Where the symbols take the nodes:
* | e s o a t j
vot | lus - rav luv fif ler
zuk | luv rav - duk mis dup
ger | - med led fiz lag nef
rin | ded vis lur - vev rir
dev | fev - ler rak mim lus
mil | mim - bib zit ler fif
ded | - nef rin - som fiz
fiv | led fif mis kob luv zit
ler | dev - faz nam mil vot
bom | puf tul zaf - rir vev
div | kob mis - - duk pon
led | ger mas fiv rir tul vis
luv | tul vot zuk zaf fiv nam
pon | lur tos - - luf div
rav | vot - - zuk kuz faz
faz | ler - - dup bib rav
lur | rin zit pon - tud kob
vev | som rak tud - rin bom
mis | fiv kuz - div zuk tos
med | - - mas ger peg tuv
lag | - peg tul puf ger kan
rak | kan dev nam vev vis tul
peg | - - lus lag med fev
dup | nam faz - luf tos zuk
fif | mas - kuz fiv vot mil
nam | rak ler dup tud zit luv
zaf | bom luv duk - kob tud
rir | fiz led kob - bom rin
fev | - - dev kan tuv peg
tos | zit bib - pon dup mis
vis | nef mim zit rin rak led
fiz | - ger rir - puf ded
som | - kan vev - ded puf
kob | rir fiv div - zaf lur
zit | vis mil tos lur nam fiv
tuv | - - mim nef fev med
nef | - tuv vis ded kan ger
duk | zaf zuk - - div luf
bib | mil - - tos faz kuz
mas | med - fif led lus mim
puf | - lag bom - fiz som
tud | vev nam luf - lur zaf
mim | tuv - mil vis dev mas
kan | - fev rak som nef lag
tul | lag lus luv bom led rak
kuz | fif - - mis rav bib
lus | peg - vot tul mas dev
luf | tud dup - - pon duk

The rows follow the links: the fewer symbols apart two nodes are, the more alike their rows tend to be.

Each row is also shifted at random along 6 hidden directions that mean nothing.

Some nodes, each with a row of numbers:
tul: -222   -49   -64     6  -186    -4  -118   -70   142   -79    59   103   200  -122    78   123   270   -46     7  -195   121  -119   233   122  -144    44  -147  -109  -153   285   188   133  -124   -74  -274  -178   170    -8   -96    64    72   193    87    41   -58   270   -93   106   119  -113    76   -61   219   323   -64    35  -124    97    73   317   126  -112
nam:  184  -111  -132    83    95   241    83  -154   172   341  -188   221   137   -64   143   188   126   119   -25   547   219  -749    23   174   412   586   177   182  -497    -7   317  -224  -480  -268  -157    53    22  -153  -222  -232  -488   136  -484  -178  -261  -213   117  -433   -80   -98   176   160  -282  -291   -12   207   -61   318   206  -147    61   276
mim:  316   164   -24   102   206    84   288   -99  -119   657  -503   495  -238   -86   180  -126    37   446   -87  -213    34    52   205   -96   663   469   151    93    -9  -397   134   -90   131   144    13  -145    49  -104   -71  -431   202  -209   902  -138    88   -51   -88  -472  -209  -110    14    53   -16  -179    44  -126   -97   172   366    35  -423  -381
fiz:  -15   468   127   -13  -271   129  -360  -364  -280  -113    58   235    64    -1    14  -172   424   237   257    36   -25  -308   229   174    40   400   233     4    51   -69    31   249   295   -99  -105   -27   100   -14  -631    16   377  -357   -62   320  -271  -293   315   -89   333  -112   174  -507   -39  -265   186    -9   394   161   148  -163   153  -374
pon:  116    63    43   -75    80  -117  -200   154    63   -69   203  -225  -100   245    42  -169  -155  -150    20   285    54  -134  -294   -11    24   -41    59    41   -72   -84  -112    54   -78    77   114   346   -20    90   112    78  -183  -154  -269    65   -84  -199   314    71    67   114    -1    21  -226  -110   110    70    -2  -154   -76  -399   136   165
dev:  109   -28   -13    17     1   140   560   -27   215   328  -698   163   132   -89    70   200   -45   239    44   438   302  -412    44    29   462   -86   129    86  -136     4   203  -590    65  -122  -565  -239   -52   211  -126  -228  -195   152   -18  -303   -34  -258  -188  -472  -373     0   -32   174  -349  -557  -253   -76   159   370  -689    87  -217    58
rin:  299   363   130    61   -70   321  -247  -506  -280   424  -613   251   292    94    -5  -160   379   551    69   455   -73  -472   181   137   475   496   266   183   -41  -207  -312  -349   399  -315   382    -7  -230   191  -822  -322  -110  -408  -178  -121   -17  -882   383  -443   -59    46   275  -351  -467  -581   330   132   762   384   296  -447   217  -168
lus: -175  -120   -51   223   -48    17    42  -305  -102   197   133   214    19  -306    68   190   262  -224    63   -21   -70   -82   219    90   100   240    82   -74   121   -51   377   111    67   -96   -87  -114    79  -271   -45   -89   121   137   167  -106    63   168   -86    41   -68   -71   181   109   195    51  -106    33   102   331   407   183  -294  -218
dup: -139  -196  -149   108   257    25  -258  -209   115  -117   701   190   -52    93   237    45   -77  -402    -2  -124  -114   -89   -21  -153  -324    83    43   -63   -72  -118   -46   717  -227  -286     6   155   145  -258   -82   221  -103   295  -695   -33  -406   -18   360   593   316    -9   127   194   304    93   234   471   106   118  -153  -493   306   -47
puf: -269   133    97  -107  -217  -216   152   285   185  -439    -4  -450   -76    30  -310   117  -202    19  -103  -239     1   310   -22    -8  -418  -392  -149  -263   -89   372   -42  -274   -80   319  -221  -180  -204   373   378    -1    67   -19   117  -110   113   185  -275   -63   102  -162  -345     8   222   167  -291  -388  -405  -372  -401   565   288   192
tuv:  186    40    19    74   -62  -126   287    50   -79  -180   104  -180  -230  -190  -182    89  -337    94   -74  -370  -345   620  -128  -120  -170  -257   150   136    79    19   -33  -191   325   144   173  -265  -147   129   191    11   143   106  -200  -125   200   124  -262    38  -219  -130  -371    92   230  -245    36  -116    85  -220  -320    26  -373   174
duk: -212   -52   137  -157   135    -7   -66   215   186   109  -414   -22   206   280   141    19   115    22   -32   392   444  -465   123   -38   118  -128  -210  -163    51   105  -166  -182  -253    68  -175   176  -136   -28   123   -83  -118  -235   588   -50    10   -74    43  -236    -7   277   183   -59  -415    80  -175  -195  -284    52   -23   106   376  -105
rir:   38   241   154    27   -60   -79  -373  -177  -235  -233   138   -92   -37    79  -240  -106   174  -194   125  -180  -145   274    80   143  -210  -146  -234  -117   260    45  -188   228   354   -68   384   104   -63   106  -261    90   203  -355   190   219   176   -19   215   379   159   -72    51  -340    14   276   173    54   309  -100   295    62   219  -167
ded:  232   376    -9   -70  -160    72  -156  -103    57  -135   108    42  -319    35  -175   -62    54    68   170    98   131  -368   166    96   155   268   347    32  -121   -77    67   263  -123    49  -229   -33    74   178  -438    13   -61  -298  -204   235  -423  -220   286   -61   326  -258  -175  -190   -34  -237    97  -100   161    11  -227  -137   136    40
bib:    64   -146   -186     43     97    -90    -39    218   -103   -431   1185   -257   -470   -153    308   -187   -187   -386    233   -113   -105     44   -487     22   -243    138    440    105   -234   -160    469    552   -197    221   -274    309    458   -358    359    254    132    397  -1566    160   -478    235    327    101    425     21    -38    230    273   -240     93    331    -90   -262     22   -394   -418     71
vev: -167   113   -93   195   171  -179   -88  -193   258  -313   371    33   -95   106  -247    -8  -167  -200   -81  -561  -208   377    10  -161  -323  -383  -178  -340   123    44  -189   579    74  -123   -49   -18     0   292    -6    35   -87    45   -97  -244  -187   -24   253   483   537  -250  -142   118   520   172   166   182    69  -361  -397   135   525  -105

Start here and follow the symbols in turn, left to right. Where do you end up?
Answers are names.
 -47    -9   -18   -88   185   -58   106   305   349   148  -281   -26   -95   302    43     2  -102  -107   -75   422   457  -510    -3  -127   314    46   -65   -93   -82   -28  -121   -28  -497   134  -397   224   -55   108   221   -98  -398  -179   376  -123  -333  -121   140  -293    71    41   -27   133  -280   -69  -196  -220  -470   -43  -112   -20   296   245
t j j s => tos
 -69    61    17   162   -78   168   253  -376    15   163  -383   429   177  -147   130   177   -65   469     0  -273  -165   192   232   -71    29   -34   173   -53   120  -136   -59   -25   439  -210   -82  -375  -172    87  -304  -226   232   121    81  -297   -26  -294   -84   -10   -67   -32   -62    54   223  -341    71    61   381   285  -492     3    73  -348
o e t o t o => ler
 -13   -98   136  -213    71  -109  -169   388   -81   -67   138  -551  -153   138  -175   -81  -124  -213  -128   298   -27    70  -199    49   -81    11  -213    87    39    35  -157  -342  -158   351   450   338  -257   -26   533   -15  -117  -194   198    74   372   238   -67  -118  -209   175    26   -31  -406   234  -127  -301  -509  -330   719    45   -44   372
t j s j j t a => pon
 256   -32  -101   -48   180   -52   384   211   -54   141   -40  -142  -145    -9   207  -141  -228   136    16    -1   132   163  -378   -57   274   -68   118   163  -175  -190    99  -346    66   168  -169   119   202    32   265   -91   -84    87  -201  -124    19    67  -107  -315  -160   128  -136   183  -104  -269    -4    28  -128   -53   -91   -61  -469    47
o a t a e o => luf
  51  -181    37    28  -188    24   104    -5  -333    62   103  -397   -21  -405  -101   159   150  -172    93   331  -323   210  -205   303   -49   218   176   297   -66   159   334  -730    95    35   468    20  -148  -149   250  -150   -11    91  -528    40   506   116  -282  -295  -438    84    61   -63  -318  -167  -229  -173    91    14   695   106  -726   301
a o e t o e => tul
 389   114    -5   -40    94    69   -13   -10   -64    52   -66   120    66   196   168  -321  -103   376   -37   -91    70   -66  -255   -61   148    20    74   173  -214  -173  -131    40    47   -59    71    81   302   115  -180   154  -121   -11  -198    93  -150  -155   172  -103   -56   211    36   -85   -48  -152   298   342   216   -66  -159  -357     0   -97
j s a s o t => rav
-183    61   147   109  -117   142   157  -237   -20   236  -519   525   326  -144   155   135   217   500   -60  -433  -165   299   375  -102    36    45   -50  -192   246   -68   -69   -84   434  -100   -80  -408  -191   -29  -131  -263   481    11   760  -215   239   -57  -328  -121   -98    22    26   -26   241   -97   -66   -84   142   356  -181   288    38  -577
t a o j o => zit
-274  -401    25    50   -76    -2  -109   -55   -13  -274    36  -320   463   -21  -148   290    18  -420   -17   201  -252   132  -137   103  -460  -617  -395    91    91   472  -171  -339   156  -392   337   -27  -129    48    -2   263  -239   387  -469   -13   357    47  -253   492  -323   163    95    16  -106   305    18   221   239    86  -117    78   167   299
e j s a s a => rak
-249  -228   -19   263    58    91  -129  -474  -259   252   168   323   155  -259   175   123   389  -304   119   222  -182   -57   214   114    -4   291   -19   -25   354   -55   216   181   148  -380   128    15    46  -361  -189   -87   122   240  -198   -67   120   -17    89   335  -144   151   363    98    33     5    51   250   402   439   497  -206  -179  -297
a s a s a => luv
-202   167     5   130   -98  -130   -55  -141   214  -439   195  -126     3    52  -341   112  -164   -28   -69  -301  -208   347   -53   -95  -432  -377    89  -216    48   118  -179   165   201  -169   -74  -142  -261   347  -154    46   -40    53  -495  -236  -104  -151   111   252   358  -241  -311    52   328  -186    56    -3   232  -188  -669    38   376    92
t t o e j o j => vev
 -60    73   -81    57   238   -15   -41   -17   258   101  -147   100    17   245    -9   -49    35     3   -21   164   224  -378    88     0   199    22   -68  -162   -96   -12   -75   145  -185  -103  -286   145     0   174  -118  -162  -321  -165   126  -206  -206  -234   324  -108   249  -118   -12    64   -92  -106   -18   -28   -80    12  -123    11   398    44
t t j o e t o => div
 -33   154    76    -4    -1     0  -412  -132  -239  -142   429  -195   -75    38  -105  -181   326  -223   193   126   -72  -191   -11   231   -18   265  -104   -62    78   -15    67   244   -10    60   314   319   118   -70   -83    -4    60  -267  -236   230     7   -11   370    75   263   -14   227  -271  -146   115   123    25   102   -49   725  -164    67   -87
s a e e s o => led
 228   193    -2   -28   -84    32  -253     0  -298   198  -107   143   129   -56   152  -198   258   445   -75  -364   -33   129   132    20   132   357  -119    31  -111  -141   -27   -43    77    79   368  -103    74  -190   -18   -63   259  -121   598   222   211   265  -108  -213   -10    18   160  -332    93   287   112   -55   -62    32   701   195  -126  -353
s o o a j s => bib
-149    86    86   -69  -312    63   -35  -153    80  -168  -180   246   234   -48   -78   200    57    12    50   -60   136  -227   406    35  -122   -65   -72     4    53   204    91   191    69  -198  -385  -333    75    46  -478   269   224    80   104   222  -269    47   -82   254   103   -70   -26   -90   207    78   -41     7   164   251  -631   177   151   -51
o o s a t o a => div
 323   166   -67  -132   -88   -53   170   107    64  -390   188  -326  -120    93  -217  -138  -358    63   -25  -376  -125   397  -432   -56  -221  -638    57   187  -211   161  -142    -3   153    13    -2   -92   227   336  -130   421   -77   151  -609   213  -118    69   -10   326    71  -127  -377   -36   156    24   214   300   255  -419  -795  -179   -50   259
t a o j o => duk
-196  -216    -4   -31   -47   118  -230    -4   -20    87   133   270   367    59   417    24   178   169     3    18   133  -327    90   -59  -144    99  -104  -132  -101     4   -44   288   -88  -143   -96   124   128  -240   -70    97   189   226  -206    76  -127     7    26     2    98   294   281   -62   -26    95    62   258   -44   285   153  -168   214  -375
t j j j s a e => zit
-216  -365  -165   210   231    18   -24  -226   -73   -68   615    -6   -61  -156    77   140  -194  -493   -29   -45  -324   342  -138   -44  -306  -152    67    22   161   -81   -20   276   151  -222   194   124   -74  -198   146    32  -107   420  -859  -275   -22   -37   110   506    -5   108    59   378   181   -99   131   363   300    42  -104  -385   -80    56
e a t s e => mim
 -26   -25   149   -43  -254   -98   243   111  -169  -201   -25  -313  -172  -219  -279    79  -155   -75   108  -128  -204   455   -22    50  -177  -159    49   107   154   113   186  -370   173   229    96  -184  -125    45   167    70   292    42    91   167   333   256  -398   -12  -339   -24  -153    25   -23    57  -161  -307  -120  -129  -111   263  -435   118
t a o o => luv
 -28  -132   196  -153   -29   -16   316   238  -137    25  -587  -161   265    39    53   -17   -51   -52   166   228   181    11  -231    88   115  -645  -109   278   232    78   -36  -615   432   -49   -75     1   -22    44     9   315   114   -38   165   211   337    35  -308     5  -613   381    30   -75  -465   -59   -40    -7   315   159  -493    15  -418     4
a o a t e => zaf
